Below is a small trained network, with its code and all its weights. Each question gives an input and a target symbol and asks what happens when units are switched off, that is, made to give their printed mean instead of their output.

import numpy as np


def w(rows, s, z=0):
    codes = np.array(rows[::2]) - 128.0
    scale = np.full(codes.shape[1], s)
    scale[-1] = z or s
    return codes * scale


def norm(h):
    return h / np.sqrt((h * h).mean(-1, keepdims=True) + 1e-5)


def f(y):
    return y / 2 * (1 + np.tanh(0.7978845608 * (y + 0.044715 * y**3)))


def softmax(a):
    e = np.exp(a - a.max(-1, keepdims=True))
    return e / e.sum(-1, keepdims=True)


def log_softmax(a):
    a = a - a.max(-1, keepdims=True)
    return a - np.log(np.exp(a).sum(-1, keepdims=True))


def net(x, mask):
    ids = ['ΔΘβγεζμξτ'.index(c) for c in x.split()]
    T = len(ids)
    res = E[ids] + P[:T]
    u = 0
    for l in range(2):
        r = norm(res)
        for j in range(2):
            rows = slice(3 * j, 3 * j + 3)
            q, k, v = (r @ M[l][rows].T for M in (Q, K, V))
            z = softmax(np.where(np.tri(T) > 0, q @ k.T / 3**0.5, -1e9)) @ v
            o = O[l][rows]
            res = res + np.where(mask[u + j], z, o[:, -1]) @ o[:, :-1]
        u += 2
        y = f(norm(res) @ A[l][:, :-1].T + A[l][:, -1])
        res = res + np.where(mask[u : u + 4], y, B[l][:, -1]) @ B[l][:, :-1]
        u += 4
    return log_softmax(norm(res)[-1] @ U[:, :-1].T + U[:, -1])


Q, K, V, O, A, B = {}, {}, {}, {}, {}, {}
E = w([
[137,139,145,81],'Δ',
[128,219,172,173],'Θ',
[191,142,116,103],'β',
[154,167,254,37],'γ',
[210,80,169,97],'ε',
[122,149,31,174],'ζ',
[174,146,133,101],'μ',
[150,143,160,112],'ξ',
[224,146,138,186],'τ',
],0.021)
P = w([
[18,58,164,127],'0',
[153,248,2,68],'1',
[146,233,24,71],'2',
[157,228,22,89],'3',
[149,231,22,92],'4',
[143,232,29,98],'5',
[125,229,39,86],'6',
[140,226,26,93],'7',
[125,227,46,87],'8',
[129,228,45,84],'9',
[109,223,51,88],'10',
],0.0054)
Q[0] = w([
[122,142,109,50],'L0H1',
[157,209,19,1],'L0H1',
[71,135,77,95],'L0H1',
[128,241,92,31],'L0H2',
[144,72,117,93],'L0H2',
[161,124,80,17],'L0H2',
],0.0085)
K[0] = w([
[111,44,106,187],'L0H1',
[101,48,175,143],'L0H1',
[114,89,102,32],'L0H1',
[51,106,188,177],'L0H2',
[158,96,71,127],'L0H2',
[128,1,153,139],'L0H2',
],0.01)
V[0] = w([
[89,135,117,197],'L0H1',
[69,142,95,61],'L0H1',
[99,1,196,175],'L0H1',
[121,21,178,202],'L0H2',
[65,135,247,95],'L0H2',
[116,133,159,215],'L0H2',
],0.0063)
O[0] = w([
[117,118,179,56,54],'L0H1',
[114,190,82,153,95],'L0H1',
[2,146,218,187,3],'L0H1',
[250,135,59,189,19],'L0H2',
[85,28,76,112,181],'L0H2',
[141,117,55,104,112],'L0H2',
],0.0074,0.0038)
A[0] = w([
[144,150,70,148,76],'L0N1',
[67,94,2,185,112],'L0N2',
[193,193,64,201,34],'L0N3',
[249,84,174,202,6],'L0N4',
],0.0078,0.0021)
B[0] = w([
[2,29,173,126,170],'L0N1',
[197,67,81,122,155],'L0N2',
[71,183,164,67,252],'L0N3',
[150,158,123,192,182],'L0N4',
],0.0082,0.0034)
Q[1] = w([
[71,156,121,226],'L1H1',
[119,139,180,180],'L1H1',
[86,108,156,94],'L1H1',
[123,160,196,115],'L1H2',
[128,89,104,79],'L1H2',
[134,103,4,108],'L1H2',
],0.014)
K[1] = w([
[131,185,70,104],'L1H1',
[118,244,134,139],'L1H1',
[110,100,190,54],'L1H1',
[128,108,152,51],'L1H2',
[128,50,207,142],'L1H2',
[68,106,141,160],'L1H2',
],0.011)
V[1] = w([
[67,57,143,247],'L1H1',
[136,180,230,126],'L1H1',
[153,72,162,51],'L1H1',
[174,133,82,193],'L1H2',
[56,164,104,197],'L1H2',
[146,105,93,109],'L1H2',
],0.011)
O[1] = w([
[182,97,224,31,2],'L1H1',
[174,176,165,133,159],'L1H1',
[209,88,2,103,165],'L1H1',
[189,62,110,188,93],'L1H2',
[23,70,160,238,87],'L1H2',
[125,88,41,112,124],'L1H2',
],0.0063,0.0097)
A[1] = w([
[188,87,21,122,238],'L1N1',
[246,81,113,84,2],'L1N2',
[193,52,93,111,84],'L1N3',
[98,185,124,110,176],'L1N4',
],0.011,0.0025)
B[1] = w([
[106,93,173,160,254],'L1N1',
[77,38,195,84,180],'L1N2',
[135,40,208,195,154],'L1N3',
[2,148,206,192,189],'L1N4',
],0.0084,0.0086)
U = w([
[20,104,170,73,94],'Δ',
[30,161,247,179,127],'Θ',
[188,145,43,85,109],'β',
[157,192,208,2,94],'γ',
[101,118,133,92,130],'ε',
[143,57,216,160,253],'ζ',
[117,182,127,116,87],'μ',
[52,68,82,248,129],'ξ',
[202,182,118,205,151],'τ',
],0.0092,0.0052)

Each question gives the input, a string of symbols that net reads in full, and the target symbol t.
The units are the heads (3 rows each of Q, K, V and O) and the neurons (one row each of A and B). Each row of codes is followed by its name. A weight is (code - 128) times the scale printed after its matrix; where a second scale follows, it is the last column's (O, A, B and U).
mask holds one flag per unit, layer by layer, with each layer's heads first. A switched-off unit (its flag False) gives its mean, the last column of its rows in O or B, instead of its output. The means were averaged over made-up inputs and are rounded, as every weight is.
A unit's drop is (log p(t) with every unit on - log p(t) with that unit switched off) / (log p(t) with every unit on - log p(t) with every unit switched off).
The circuit of an input: a set's keep is (log p(t) with only the set's units on - log p(t) with every unit switched off) / (log p(t) with every unit on - log p(t) with every unit switched off). Starting from all 12 units, units are removed one at a time, each time the one whose removal leaves the highest keep (on an exact tie, the one counted first), for as long as the keep stays at least 0.8.
circuit, biggest first: the units of the circuit, biggest drop first
unit that matters most: the unit with the biggest drop
k most important neurons: the k neurons with the biggest drops, biggest first
top k neurons in layer l: the k neurons of layer l with the biggest drops, biggest first
heads that matter: for each layer, one digit per head in row order, 1 if its drop is at least 0.15 and else 0, layers parted by /
drop when u is switched off: that unit's drop, to one decimal
input τ μ μ γ Θ Δ, target γ: most important neuron -> L0N3
input τ τ ξ τ β, target γ: 3 most important neurons -> L0N3, L0N2, L1N2
input μ γ Δ, target β: heads that matter -> 00 / 11
input Θ β β Θ μ Δ Δ Δ μ, target ξ: heads that matter -> 01 / 00
input ξ ζ Δ, target ζ: heads that matter -> 01 / 10
input Θ γ Θ Θ μ τ Δ Δ γ ξ ξ, target ξ: circuit, biggest first -> L0H2, L1H1
input ξ Θ Δ β Θ β Δ β γ ξ, target ζ: circuit, biggest first -> L0H2, L1H1, L1N3
input Δ β ζ Θ Δ ζ ξ ζ Θ β, target Δ: circuit, biggest first -> L0H1, L1H1, L0H2, L1H2
input Θ τ ε β Θ Δ, target ξ: heads that matter -> 00 / 10
input μ Θ μ Δ ξ, target β: heads that matter -> 01 / 11
input ξ Θ Θ ζ γ Δ ε μ γ Δ Δ, target ζ: circuit, biggest first -> L0H2, L1H1, L0N3, L1N3
input Δ γ ξ Θ Θ τ γ ξ β, target Δ: heads that matter -> 11 / 11
input Θ γ Θ Θ ζ Θ β, target ξ: heads that matter -> 01 / 01
input ξ Θ τ τ β, target ζ: circuit, biggest first -> L0H2, L1H1, L1N3
input τ ε γ Θ ξ ξ ε τ ε Θ β, target γ: heads that matter -> 11 / 01
input μ β Θ ε ξ, target β: unit that matters most -> L0N1
input ε γ ε γ μ ε μ τ ζ τ β, target Θ: heads that matter -> 11 / 00
input μ μ τ β μ ξ μ, target β: top 3 neurons in layer 0 -> L0N1, L0N3, L0N4
input Δ Θ μ τ μ ζ Θ μ, target Δ: heads that matter -> 11 / 11
input μ ζ μ γ ε τ Θ Θ τ μ, target β: circuit, biggest first -> L1H1
input Θ τ ζ ζ Θ ε ξ, target ξ: 2 most important neurons -> L0N3, L0N1
input Δ ε ε β ε Δ μ, target Δ: heads that matter -> 11 / 10
input ε ζ μ β ε Θ Δ ζ Δ, target Θ: heads that matter -> 10 / 10
input Θ Θ μ μ, target ξ: drop when L0H2 is switched off -> 0.7
input ε γ γ μ, target Θ: drop when L0H2 is switched off -> 0.1
input ξ μ Θ μ μ ξ ε β, target ζ: drop when L0H2 is switched off -> 0.8
input ε Δ μ ζ ε μ β Δ, target Θ: circuit, biggest first -> L0H1
input τ μ μ Θ ξ, target γ: drop when L1H2 is switched off -> 0.2
